Below is a small trained network, with its code and all its weights. Each question gives an input and a class and asks what happens when units are switched off, that is, made to give their printed mean instead of their output.

import numpy as np


def w(rows, s, z=0):
    codes = np.array(rows[::2]) - 128.0
    scale = np.full(codes.shape[1], s)
    scale[-1] = z or s
    return codes * scale


def f(y):
    return np.maximum(y, 0)


def log_softmax(a):
    a = a - a.max(-1, keepdims=True)
    return a - np.log(np.exp(a).sum(-1, keepdims=True))


def net(x, mask):
    res = np.array(x, float).reshape(1, 6) / 4 @ E
    y = f(res @ A[0][:, :-1].T + A[0][:, -1])
    res = res + np.where(mask, y, B[0][:, -1]) @ B[0][:, :-1]
    return log_softmax(res[-1] @ U[:, :-1].T + U[:, -1])


A, B = {}, {}
E = w([
[183,71,96,31,21,126],'x0',
[140,49,79,201,72,68],'x1',
[82,79,237,203,31,150],'x2',
[2,59,7,89,63,199],'x3',
[246,140,63,168,141,164],'x4',
[127,6,132,149,140,186],'x5',
],0.0057)
A[0] = w([
[89,152,136,109,92,121,130],'neuron 1',
[97,109,117,114,84,216,50],'neuron 2',
[185,236,137,150,252,23,99],'neuron 3',
[146,193,154,138,179,87,146],'neuron 4',
[172,170,100,151,181,157,131],'neuron 5',
[72,100,132,220,135,107,85],'neuron 6',
[148,120,125,150,156,166,103],'neuron 7',
[160,125,151,172,146,108,113],'neuron 8',
[95,100,120,52,139,143,149],'neuron 9',
[153,125,120,135,100,146,101],'neuron 10',
[206,112,95,180,201,156,137],'neuron 11',
[133,130,83,188,179,179,3],'neuron 12',
[174,100,194,157,133,112,105],'neuron 13',
[161,165,112,167,93,126,82],'neuron 14',
[86,196,183,143,87,200,136],'neuron 15',
[61,28,42,121,140,197,108],'neuron 16',
[122,183,110,195,110,101,124],'neuron 17',
[104,176,229,153,76,162,89],'neuron 18',
[139,171,128,169,85,97,76],'neuron 19',
[250,134,57,118,151,195,173],'neuron 20',
[180,130,192,184,121,104,114],'neuron 21',
[65,92,120,121,111,155,135],'neuron 22',
[80,83,95,225,126,182,166],'neuron 23',
[190,115,106,177,190,159,100],'neuron 24',
[75,243,122,170,53,77,91],'neuron 25',
],0.012,0.0039)
B[0] = w([
[113,109,95,110,111,159,158],'neuron 1',
[142,134,100,106,185,125,175],'neuron 2',
[108,108,107,85,252,153,234],'neuron 3',
[128,116,119,111,185,147,186],'neuron 4',
[108,114,69,118,113,153,171],'neuron 5',
[141,120,166,198,106,120,182],'neuron 6',
[111,126,109,91,123,98,143],'neuron 7',
[126,138,133,77,104,112,159],'neuron 8',
[58,159,75,112,68,101,179],'neuron 9',
[151,151,139,124,136,113,142],'neuron 10',
[80,162,57,96,93,155,182],'neuron 11',
[85,129,99,89,143,134,151],'neuron 12',
[143,130,182,108,149,91,169],'neuron 13',
[160,118,133,145,105,169,148],'neuron 14',
[94,133,108,113,173,124,176],'neuron 15',
[137,137,99,132,226,190,245],'neuron 16',
[142,127,113,172,113,147,161],'neuron 17',
[152,106,134,114,238,115,180],'neuron 18',
[151,141,141,134,92,175,150],'neuron 19',
[200,134,111,117,70,208,204],'neuron 20',
[174,116,171,96,130,89,180],'neuron 21',
[108,152,103,171,151,126,190],'neuron 22',
[111,94,181,177,191,72,213],'neuron 23',
[78,169,77,95,85,145,167],'neuron 24',
[156,142,69,146,104,196,181],'neuron 25',
],0.024,0.012)
U = w([
[35,144,119,53,60,58,27],'0',
[120,81,152,226,140,130,8],'1',
[56,120,47,81,241,173,223],'2',
[194,163,100,59,27,167,33],'3',
[179,70,255,86,160,8,164],'4',
],0.0066,0.0016)

Each question gives the input, the list of numbers given to net, and the class t.
The units are the neurons (one row each of A and B). Each row of codes is followed by its name. A weight is (code - 128) times the scale printed after its matrix; where a second scale follows, it is the last column's (A, B and U).
mask holds one flag per neuron, in row order. A switched-off neuron (its flag False) gives its mean, the last column of its row in B, instead of its output. The means were averaged over made-up inputs and are rounded, as every weight is.
A unit's drop is (log p(t) with every unit on - log p(t) with that unit switched off) / (log p(t) with every unit on - log p(t) with every unit switched off).
The circuit of an input: a set's keep is (log p(t) with only the set's units on - log p(t) with every unit switched off) / (log p(t) with every unit on - log p(t) with every unit switched off). Starting from the 12 units with the biggest drops (on a tie, the unit counted first), units are removed one at a time, each time the one whose removal leaves the highest keep (on an exact tie, the one counted first), for as long as the keep stays at least 0.8.
circuit, biggest first: the units of the circuit, biggest drop first
top k neurons: the k neurons with the biggest drops, biggest first
drop when u is switched off: that unit's drop, to one decimal
input [-8,6,8,4,-7,-3], class 1: circuit, biggest first : neuron 6
input [5,5,2,-1,4,6], class 3: circuit, biggest first : neuron 3; neuron 20
input [4,7,-4,5,7,-4], class 3: top 2 neurons : neuron 20; neuron 3
input [-5,6,5,-3,8,3], class 0: top 2 neurons : neuron 11; neuron 24
input [-8,5,-2,4,-4,-2], class 1: top 2 neurons : neuron 6; neuron 3
input [1,-2,6,-5,1,-4], class 4: top 2 neurons : neuron 21; neuron 16
input [0,-1,-1,2,2,-4], class 3: top 4 neurons : neuron 16; neuron 3; neuron 23; neuron 18
input [4,7,-6,0,8,7], class 3: top 2 neurons : neuron 20; neuron 3
input [-8,8,2,2,-2,6], class 1: drop when neuron 6 is switched off : 0.2
input [6,2,-2,-8,7,0], class 3: drop when neuron 20 is switched off : 0.6
input [2,6,-8,-3,4,5], class 3: drop when neuron 20 is switched off : 0.6
